Below is a small trained network, with its code and all its weights. Each question gives an input and a class and asks what happens when units are switched off, that is, made to give their printed mean instead of their output.

import numpy as np


def w(rows, s, z=0):
    codes = np.array(rows[::2]) - 128.0
    scale = np.full(codes.shape[1], s)
    scale[-1] = z or s
    return codes * scale


def f(y):
    return np.maximum(y, 0)


def log_softmax(a):
    a = a - a.max(-1, keepdims=True)
    return a - np.log(np.exp(a).sum(-1, keepdims=True))


def net(x, mask):
    res = np.array(x, float).reshape(1, 6) / 4 @ E
    y = f(res @ A[0][:, :-1].T + A[0][:, -1])
    res = res + np.where(mask, y, B[0][:, -1]) @ B[0][:, :-1]
    return log_softmax(res[-1] @ U[:, :-1].T + U[:, -1])


A, B = {}, {}
E = w([
[115,118,162,55,2,115,149,138,84,151],'x0',
[146,199,185,128,157,180,215,207,63,96],'x1',
[65,71,54,67,134,168,140,209,141,81],'x2',
[82,110,94,193,119,59,211,81,90,63],'x3',
[61,177,113,93,168,73,81,146,49,171],'x4',
[118,128,132,144,130,121,145,140,151,158],'x5',
],0.0086)
A[0] = w([
[99,109,182,101,33,134,140,160,77,158,50],'neuron 1',
[124,121,84,182,208,117,123,117,139,106,42],'neuron 2',
[220,99,141,154,99,163,172,132,186,107,51],'neuron 3',
[206,97,138,114,107,220,138,138,202,144,47],'neuron 4',
[85,156,136,62,61,144,161,115,115,150,95],'neuron 5',
[126,106,109,67,48,80,124,86,145,157,152],'neuron 6',
[93,117,126,209,124,90,177,76,72,74,42],'neuron 7',
[86,37,90,92,125,151,144,195,112,127,76],'neuron 8',
[119,116,149,101,44,143,128,139,124,130,79],'neuron 9',
[83,106,71,73,131,179,168,183,154,93,60],'neuron 10',
[107,127,144,90,42,117,176,125,104,132,118],'neuron 11',
[181,58,127,167,76,201,199,88,198,50,76],'neuron 12',
[68,184,108,58,196,85,138,159,63,181,89],'neuron 13',
[182,187,206,195,136,101,100,47,68,172,191],'neuron 14',
[38,148,122,137,139,72,53,114,102,161,115],'neuron 15',
[117,196,195,131,156,199,196,181,67,119,67],'neuron 16',
[69,77,19,121,133,198,113,238,152,54,31],'neuron 17',
[118,214,122,90,162,117,165,175,102,134,68],'neuron 18',
[50,107,97,70,160,150,151,191,134,103,98],'neuron 19',
[129,152,134,123,50,153,179,172,81,156,96],'neuron 20',
[152,171,156,122,155,144,214,179,112,86,100],'neuron 21',
[213,193,160,167,107,85,93,82,122,130,54],'neuron 22',
[180,145,162,73,158,180,51,192,157,215,88],'neuron 23',
[132,156,134,159,225,158,141,121,130,101,81],'neuron 24',
[146,139,125,77,138,214,67,160,154,154,120],'neuron 25',
[107,139,119,190,254,192,98,110,120,104,60],'neuron 26',
[152,106,130,190,204,124,121,146,127,125,41],'neuron 27',
[119,139,46,131,195,173,132,128,153,115,161],'neuron 28',
[147,160,195,87,152,193,53,143,142,192,58],'neuron 29',
[157,147,96,155,190,170,81,143,144,133,90],'neuron 30',
[67,105,105,177,120,48,229,105,109,100,64],'neuron 31',
[104,109,167,90,62,126,152,137,96,155,116],'neuron 32',
[199,94,120,164,55,168,184,137,184,91,22],'neuron 33',
[179,202,198,164,141,120,147,66,113,146,2],'neuron 34',
[69,123,126,155,152,93,189,83,109,92,37],'neuron 35',
[120,222,192,157,123,154,180,210,85,86,1],'neuron 36',
[166,177,162,123,127,137,120,106,173,149,79],'neuron 37',
[148,160,184,124,154,158,220,184,78,94,10],'neuron 38',
[73,178,80,136,151,97,91,157,38,183,75],'neuron 39',
[152,227,151,164,119,202,162,162,101,107,107],'neuron 40',
[85,51,78,144,84,90,35,32,176,160,140],'neuron 41',
],0.0072,0.00098)
B[0] = w([
[199,158,202,158,193,114,119,137,165,69,202],'neuron 1',
[158,169,179,203,173,129,121,174,142,59,188],'neuron 2',
[100,127,135,86,178,187,140,109,72,189,200],'neuron 3',
[95,93,129,83,178,118,146,118,54,165,205],'neuron 4',
[160,147,205,167,170,132,96,135,154,85,187],'neuron 5',
[196,137,130,184,212,144,49,140,186,62,197],'neuron 6',
[117,35,125,132,81,52,210,184,79,96,209],'neuron 7',
[71,207,146,105,71,94,149,71,186,151,207],'neuron 8',
[178,184,187,143,179,104,102,151,124,80,180],'neuron 9',
[63,186,152,101,52,107,175,52,172,156,210],'neuron 10',
[153,148,219,183,205,92,100,166,167,69,196],'neuron 11',
[106,133,100,14,236,192,130,93,15,216,231],'neuron 12',
[106,142,106,53,199,166,99,117,72,216,210],'neuron 13',
[67,225,135,68,57,113,212,69,162,172,234],'neuron 14',
[127,123,82,96,199,217,104,77,78,208,196],'neuron 15',
[155,88,56,173,82,189,38,132,169,132,242],'neuron 16',
[78,214,154,91,41,114,178,81,179,154,249],'neuron 17',
[171,101,72,105,131,176,101,96,131,153,191],'neuron 18',
[78,206,137,89,65,85,157,60,131,168,210],'neuron 19',
[194,150,171,190,172,138,58,157,173,112,194],'neuron 20',
[153,103,51,204,93,184,87,121,133,134,217],'neuron 21',
[70,180,133,89,40,109,195,84,174,178,199],'neuron 22',
[106,3,107,127,92,30,171,193,63,37,230],'neuron 23',
[189,158,186,148,161,115,87,147,171,92,192],'neuron 24',
[94,57,109,151,63,51,198,159,58,90,204],'neuron 25',
[154,160,213,151,184,115,95,154,173,85,212],'neuron 26',
[152,161,182,130,154,109,109,156,143,92,177],'neuron 27',
[169,209,207,159,144,99,101,137,147,94,189],'neuron 28',
[79,35,131,119,73,55,217,185,69,55,213],'neuron 29',
[161,137,203,193,171,68,127,171,139,69,184],'neuron 30',
[116,16,139,126,107,86,195,199,82,93,222],'neuron 31',
[144,174,191,162,247,107,94,160,188,68,188],'neuron 32',
[118,135,144,85,232,190,122,104,59,208,205],'neuron 33',
[47,169,144,116,86,118,155,64,181,150,207],'neuron 34',
[112,70,139,142,108,87,196,193,70,75,190],'neuron 35',
[182,94,59,172,109,156,85,129,180,163,235],'neuron 36',
[68,126,111,90,75,96,137,124,126,122,173],'neuron 37',
[168,83,57,205,89,174,100,104,161,129,230],'neuron 38',
[116,115,120,74,222,167,118,102,76,178,201],'neuron 39',
[145,99,52,156,104,159,96,121,167,152,217],'neuron 40',
[208,99,2,239,80,231,31,158,210,112,254],'neuron 41',
],0.0052,0.0088)
U = w([
[170,98,1,184,77,174,63,131,208,142,136],'0',
[166,186,247,161,201,98,102,167,182,71,103],'1',
[66,222,146,98,11,97,183,69,176,173,163],'2',
[103,27,116,129,77,53,191,201,36,85,2],'3',
[113,134,101,70,229,175,119,102,21,220,216],'4',
],0.011,0.00064)

Each question gives the input, the list of numbers given to net, and the class t.
The units are the neurons (one row each of A and B). Each row of codes is followed by its name. A weight is (code - 128) times the scale printed after its matrix; where a second scale follows, it is the last column's (A, B and U).
mask holds one flag per neuron, in row order. A switched-off neuron (its flag False) gives its mean, the last column of its row in B, instead of its output. The means were averaged over made-up inputs and are rounded, as every weight is.
A unit's drop is (log p(t) with every unit on - log p(t) with that unit switched off) / (log p(t) with every unit on - log p(t) with every unit switched off).
The circuit of an input: a set's keep is (log p(t) with only the set's units on - log p(t) with every unit switched off) / (log p(t) with every unit on - log p(t) with every unit switched off). Starting from the 12 units with the biggest drops (on a tie, the unit counted first), units are removed one at a time, each time the one whose removal leaves the highest keep (on an exact tie, the one counted first), for as long as the keep stays at least 0.8.
units of the circuit, in order: the units of the circuit, biggest drop first
unit that matters most: the unit with the biggest drop
top k neurons: the k neurons with the biggest drops, biggest first
drop of u: that unit's drop, to one decimal
input [-7,6,-4,3,8,2], class 4: unit that matters most -> neuron 13
input [-1,-1,-3,0,4,-6], class 4: units of the circuit, in order -> [neuron 15; neuron 39]
input [6,-3,-5,4,-8,1], class 4: units of the circuit, in order -> [neuron 12; neuron 33]
input [4,6,-1,-8,-7,6], class 3: top 2 neurons -> [neuron 23; neuron 29]
input [-4,-3,-3,5,6,-2], class 4: top 4 neurons -> [neuron 15; neuron 23; neuron 39; neuron 29]
input [0,-1,5,-2,-5,-6], class 2: units of the circuit, in order -> [neuron 17; neuron 10]
input [4,8,6,-2,8,8], class 0: top 4 neurons -> [neuron 16; neuron 36; neuron 38; neuron 12]
input [-4,1,4,-4,-3,-8], class 1: units of the circuit, in order -> [neuron 28; neuron 30]
input [-8,0,3,8,-6,-5], class 1: top 2 neurons -> [neuron 26; neuron 2]
input [-5,-5,4,-6,4,-2], class 3: units of the circuit, in order -> [neuron 23; neuron 25]
input [-6,-1,-7,3,-6,-8], class 2: top 3 neurons -> [neuron 14; neuron 22; neuron 34]
input [-5,4,0,7,0,-3], class 3: top 2 neurons -> [neuron 7; neuron 31]
input [5,-7,4,-8,8,-3], class 3: top 4 neurons -> [neuron 23; neuron 29; neuron 25; neuron 12]
input [-5,-5,4,8,-8,-7], class 3: unit that matters most -> neuron 7
input [7,7,2,-4,-6,-5], class 0: top 2 neurons -> [neuron 16; neuron 38]
input [-3,5,-7,2,6,5], class 2: top 2 neurons -> [neuron 14; neuron 34]
input [-6,-1,-5,7,6,-7], class 3: top 3 neurons -> [neuron 7; neuron 31; neuron 35]
input [5,5,-1,-7,-2,5], class 3: top 2 neurons -> [neuron 23; neuron 29]
input [-6,6,-7,5,-8,3], class 4: top 2 neurons -> [neuron 12; neuron 33]
input [-3,5,2,0,-8,-2], class 4: units of the circuit, in order -> [neuron 12]
input [7,3,1,-6,3,3], class 1: top 2 neurons -> [neuron 1; neuron 32]
input [-4,7,-8,3,-5,-4], class 2: top 4 neurons -> [neuron 14; neuron 34; neuron 41; neuron 22]
input [-7,7,-1,7,6,-1], class 0: drop of neuron 36 -> 0.4
input [8,0,4,-3,8,3], class 1: drop of neuron 1 -> 0.3
input [-5,-4,2,-3,0,6], class 1: drop of neuron 16 -> 0.2
input [-5,2,8,-5,-1,0], class 2: drop of neuron 5 -> 0.0
input [0,-3,6,-2,-5,6], class 2: unit that matters most -> neuron 17
